[[-43 -45  -8  22]
 [-11  -7   2  12]
 [ 41  25 -16 -22]
 [  7 -43  47 -25]]
=>
[[ -8  22 -43 -45]
 [  2  12 -11  -7]
 [-16 -22  41  25]
 [ 47 -25   7 -43]]

[[ -9 -28 -28  20   6   0 -13]
 [ 15  21 -44   2 -11 -13  37]
 [ -5   8 -28  -3  12 -48 -47]
 [-13 -18   3  20 -29 -48 -19]
 [ 13 -13   4  26  28  13   7]
 [  3  11  -8  19  14 -11   3]]
=>
[[  0 -13  -9 -28 -28  20   6]
 [-13  37  15  21 -44   2 -11]
 [-48 -47  -5   8 -28  -3  12]
 [-48 -19 -13 -18   3  20 -29]
 [ 13   7  13 -13   4  26  28]
 [-11   3   3  11  -8  19  14]]

[[ 19  -5 -15   1   6  24   5  23 -14  16   7 -29  15  -6  18   8]
 [-10  15  28  19  -3   8 -10  29 -12  11 -38 -23  -3 -19   0 -27]
 [ -4   2 -23 -21  -2  47  11  50   2   5   7 -19  -8 -16  10  -3]
 [-18 -14  17  10 -15  20 -22  12 -12 -20  -3 -14  -6  -7  -4 -16]
 [ 33   5 -32 -38 -12 -26  22 -12  28   8  26  24  14 -31 -32  38]]
=>
[[ 18   8  19  -5 -15   1   6  24   5  23 -14  16   7 -29  15  -6]
 [  0 -27 -10  15  28  19  -3   8 -10  29 -12  11 -38 -23  -3 -19]
 [ 10  -3  -4   2 -23 -21  -2  47  11  50   2   5   7 -19  -8 -16]
 [ -4 -16 -18 -14  17  10 -15  20 -22  12 -12 -20  -3 -14  -6  -7]
 [-32  38  33   5 -32 -38 -12 -26  22 -12  28   8  26  24  14 -31]]

[[ 19 -12  -4  23   1 -12  -4  21   4  -8  -9]
 [ -9  18  12 -18   7 -17  25 -20  -7 -12  36]]
=>
[[ -8  -9  19 -12  -4  23   1 -12  -4  21   4]
 [-12  36  -9  18  12 -18   7 -17  25 -20  -7]]

[[ 13  48 -14 -13   0  32  -6   0]
 [ 23  10  14   9   1  39   8  -1]
 [ 38   2  28 -12 -32 -32 -39   0]]
=>
[[ -6   0  13  48 -14 -13   0  32]
 [  8  -1  23  10  14   9   1  39]
 [-39   0  38   2  28 -12 -32 -32]]

[[-15 -18  26  -2  -1 -13]
 [ -1   1 -25   3  -7  11]
 [  1   1  14 -20  -4  -6]
 [ 21  19  -4 -30 -39  21]]
=>
[[ -1 -13 -15 -18  26  -2]
 [ -7  11  -1   1 -25   3]
 [ -4  -6   1   1  14 -20]
 [-39  21  21  19  -4 -30]]

[[ 17 -23  44  -1  -4  -8  15 -11 -42  18  21   2 -11  32]
 [-42  -1 -41 -41  30  22  -2  -7  17 -38  36  10 -32  -8]
 [ 34  33  33 -37 -38  18  28 -32 -11  -3  10 -22 -42 -42]]
=>
[[-11  32  17 -23  44  -1  -4  -8  15 -11 -42  18  21   2]
 [-32  -8 -42  -1 -41 -41  30  22  -2  -7  17 -38  36  10]
 [-42 -42  34  33  33 -37 -38  18  28 -32 -11  -3  10 -22]]

[[  2  -2  -3   1 -11  -1  -7   3   0 -12   2  -6  -6  -5   3]
 [ 33  31  31  31 -37  31 -36  28  41 -30  31 -32 -20 -42  36]
 [ 15  19  18 -16  -3  19 -24  13   9  -1  15   9  17 -21 -10]
 [ 28  26  26  32 -36  25 -32  23  37 -30  25 -34 -23 -39  35]
 [-13 -10 -10 -26  18  -9   8 -11 -20  15 -11  20  17  12 -26]
 [  3  -4  -8  -3 -11  -3  -5   8  -4 -15   4   3  -1   2   1]]
=>
[[ -5   3   2  -2  -3   1 -11  -1  -7   3   0 -12   2  -6  -6]
 [-42  36  33  31  31  31 -37  31 -36  28  41 -30  31 -32 -20]
 [-21 -10  15  19  18 -16  -3  19 -24  13   9  -1  15   9  17]
 [-39  35  28  26  26  32 -36  25 -32  23  37 -30  25 -34 -23]
 [ 12 -26 -13 -10 -10 -26  18  -9   8 -11 -20  15 -11  20  17]
 [  2   1   3  -4  -8  -3 -11  -3  -5   8  -4 -15   4   3  -1]]
